Here is a tiny trained network, its code and every weight. The questions are about switching its units off for an input and a target symbol, where a switched-off unit gives its printed mean instead of its output.

import numpy as np


def w(rows, s, z=0):
    codes = np.array(rows[::2]) - 128.0
    scale = np.full(codes.shape[1], s)
    scale[-1] = z or s
    return codes * scale


def norm(h):
    return h / np.sqrt((h * h).mean(-1, keepdims=True) + 1e-5)


def f(y):
    return np.maximum(y, 0)


def softmax(a):
    e = np.exp(a - a.max(-1, keepdims=True))
    return e / e.sum(-1, keepdims=True)


def log_softmax(a):
    a = a - a.max(-1, keepdims=True)
    return a - np.log(np.exp(a).sum(-1, keepdims=True))


def net(x, mask):
    ids = ['αβγδζηθλμξπτφω'.index(c) for c in x.split()]
    T = len(ids)
    res = E[ids] + P[:T]
    r = norm(res)
    for j in range(3):
        rows = slice(3 * j, 3 * j + 3)
        q, k, v = (r @ M[0][rows].T for M in (Q, K, V))
        z = softmax(np.where(np.tri(T) > 0, q @ k.T / 3**0.5, -1e9)) @ v
        o = O[0][rows]
        res = res + np.where(mask[j], z, o[:, -1]) @ o[:, :-1]
    y = f(norm(res) @ A[0][:, :-1].T + A[0][:, -1])
    res = res + np.where(mask[3:7], y, B[0][:, -1]) @ B[0][:, :-1]
    return log_softmax(norm(res)[-1] @ U[:, :-1].T + U[:, -1])


Q, K, V, O, A, B = {}, {}, {}, {}, {}, {}
E = w([
[151,193,181,110],'α',
[44,48,119,147],'β',
[124,140,186,97],'γ',
[254,53,75,77],'δ',
[108,60,133,158],'ζ',
[118,132,104,73],'η',
[169,85,79,115],'θ',
[87,123,182,135],'λ',
[134,172,104,176],'μ',
[164,106,172,139],'ξ',
[187,131,96,112],'π',
[78,129,205,138],'τ',
[180,81,70,116],'φ',
[92,125,191,137],'ω',
],0.023)
P = w([
[44,253,209,183],'0',
[65,223,185,184],'1',
[79,199,172,184],'2',
[87,184,161,182],'3',
[98,164,151,177],'4',
[106,150,143,170],'5',
[108,129,141,166],'6',
[106,105,139,161],'7',
[101,82,141,145],'8',
[108,65,131,149],'9',
[115,40,144,131],'10',
[100,29,159,125],'11',
[109,43,149,131],'12',
[99,41,156,130],'13',
],0.0035)
Q[0] = w([
[119,81,86,121],'h1',
[145,53,71,115],'h1',
[124,185,210,168],'h1',
[156,29,197,164],'h2',
[150,121,153,205],'h2',
[72,130,147,143],'h2',
[137,48,5,63],'h3',
[199,108,59,65],'h3',
[62,122,207,117],'h3',
],0.015)
K[0] = w([
[118,138,121,227],'h1',
[137,154,39,189],'h1',
[171,28,216,68],'h1',
[132,42,146,100],'h2',
[157,73,169,125],'h2',
[104,140,130,89],'h2',
[158,104,155,6],'h3',
[148,87,166,79],'h3',
[107,165,104,158],'h3',
],0.015)
V[0] = w([
[204,63,122,163],'h1',
[88,182,91,233],'h1',
[109,165,102,220],'h1',
[160,32,176,246],'h2',
[92,81,127,56],'h2',
[24,132,46,143],'h2',
[148,195,156,176],'h3',
[96,184,71,142],'h3',
[153,146,108,193],'h3',
],0.012)
O[0] = w([
[165,144,114,159,96],'h1',
[125,204,80,190,166],'h1',
[119,187,116,153,163],'h1',
[65,130,251,204,254],'h2',
[63,141,98,107,129],'h2',
[46,72,74,125,73],'h2',
[46,211,254,110,207],'h3',
[75,243,118,157,162],'h3',
[124,212,122,204,177],'h3',
],0.0076,0.0046)
A[0] = w([
[14,165,207,149,254],'n1',
[218,73,143,91,150],'n2',
[176,155,122,104,136],'n3',
[255,212,176,58,87],'n4',
],0.0094,0.0067)
B[0] = w([
[170,131,56,118,253],'n1',
[38,210,189,114,161],'n2',
[142,73,3,182,141],'n3',
[88,53,127,145,152],'n4',
],0.011,0.014)
U = w([
[225,166,134,64,9],'α',
[8,55,81,144,58],'β',
[98,107,159,36,180],'γ',
[220,74,156,103,254],'δ',
[64,55,167,240,43],'ζ',
[90,110,53,27,178],'η',
[121,108,84,148,95],'θ',
[40,165,72,101,95],'λ',
[135,212,94,165,117],'μ',
[193,115,214,202,152],'ξ',
[147,140,110,157,115],'π',
[83,154,126,144,131],'τ',
[150,142,106,157,157],'φ',
[105,162,137,164,147],'ω',
],0.015,0.005)

Each question gives the input, a string of symbols that net reads in full, and the target symbol t.
The units are the heads (3 rows each of Q, K, V and O) and the neurons (one row each of A and B). Each row of codes is followed by its name. A weight is (code - 128) times the scale printed after its matrix; where a second scale follows, it is the last column's (O, A, B and U).
mask holds one flag per unit, heads first, then neurons. A switched-off unit (its flag False) gives its mean, the last column of its rows in O or B, instead of its output. The means were averaged over made-up inputs and are rounded, as every weight is.
A unit's drop is (log p(t) with every unit on - log p(t) with that unit switched off) / (log p(t) with every unit on - log p(t) with every unit switched off).
The circuit of an input: a set's keep is (log p(t) with only the set's units on - log p(t) with every unit switched off) / (log p(t) with every unit on - log p(t) with every unit switched off). Starting from all 7 units, units are removed one at a time, each time the one whose removal leaves the highest keep (on an exact tie, the one counted first), for as long as the keep stays at least 0.8.
units of the circuit, in order: the units of the circuit, biggest drop first
most important unit: the unit with the biggest drop
top k neurons: the k neurons with the biggest drops, biggest first
which heads matter: for each layer, one digit per head in row order, 1 if its drop is at least 0.15 and else 0, layers parted by /
input λ β δ θ γ ω, target γ: units of the circuit, in order	(h1)
input η ω λ τ λ λ μ δ λ, target μ: which heads matter	001
input θ ζ τ λ α, target ζ: units of the circuit, in order	(n4; h3; n3)
input λ ξ θ, target ξ: units of the circuit, in order	(h2; h1)
input δ ξ τ, target ξ: which heads matter	010
input β ω θ, target β: top 2 neurons	(n1; n2)
input τ α α, target α: top 3 neurons	(n3; n4; n2)
input π λ η φ α τ π ω, target η: units of the circuit, in order	(h2; n1; h3)
input θ λ γ θ λ α, target γ: units of the circuit, in order	(h1; h3)
input δ ω ζ θ, target ζ: units of the circuit, in order	(n1; h2; h3)
input γ ξ θ π μ λ θ, target μ: which heads matter	100
input τ ζ λ, target ζ: top 2 neurons	(n2; n3)
input θ β β θ ζ φ, target ζ: units of the circuit, in order	(n1; h2; h1)
input μ π α τ, target μ: most important unit	n1
input θ φ φ λ, target λ: which heads matter	111
input α θ η ζ φ θ β λ φ, target β: which heads matter	011
input λ π α ξ θ ξ θ λ φ, target ξ: units of the circuit, in order	(h2; n1)
input η ω δ δ θ η λ, target η: units of the circuit, in order	(h2; n1)
input φ γ θ β ω φ λ, target β: which heads matter	110
input λ τ φ τ ω τ ω δ λ α α, target δ: which heads matter	000
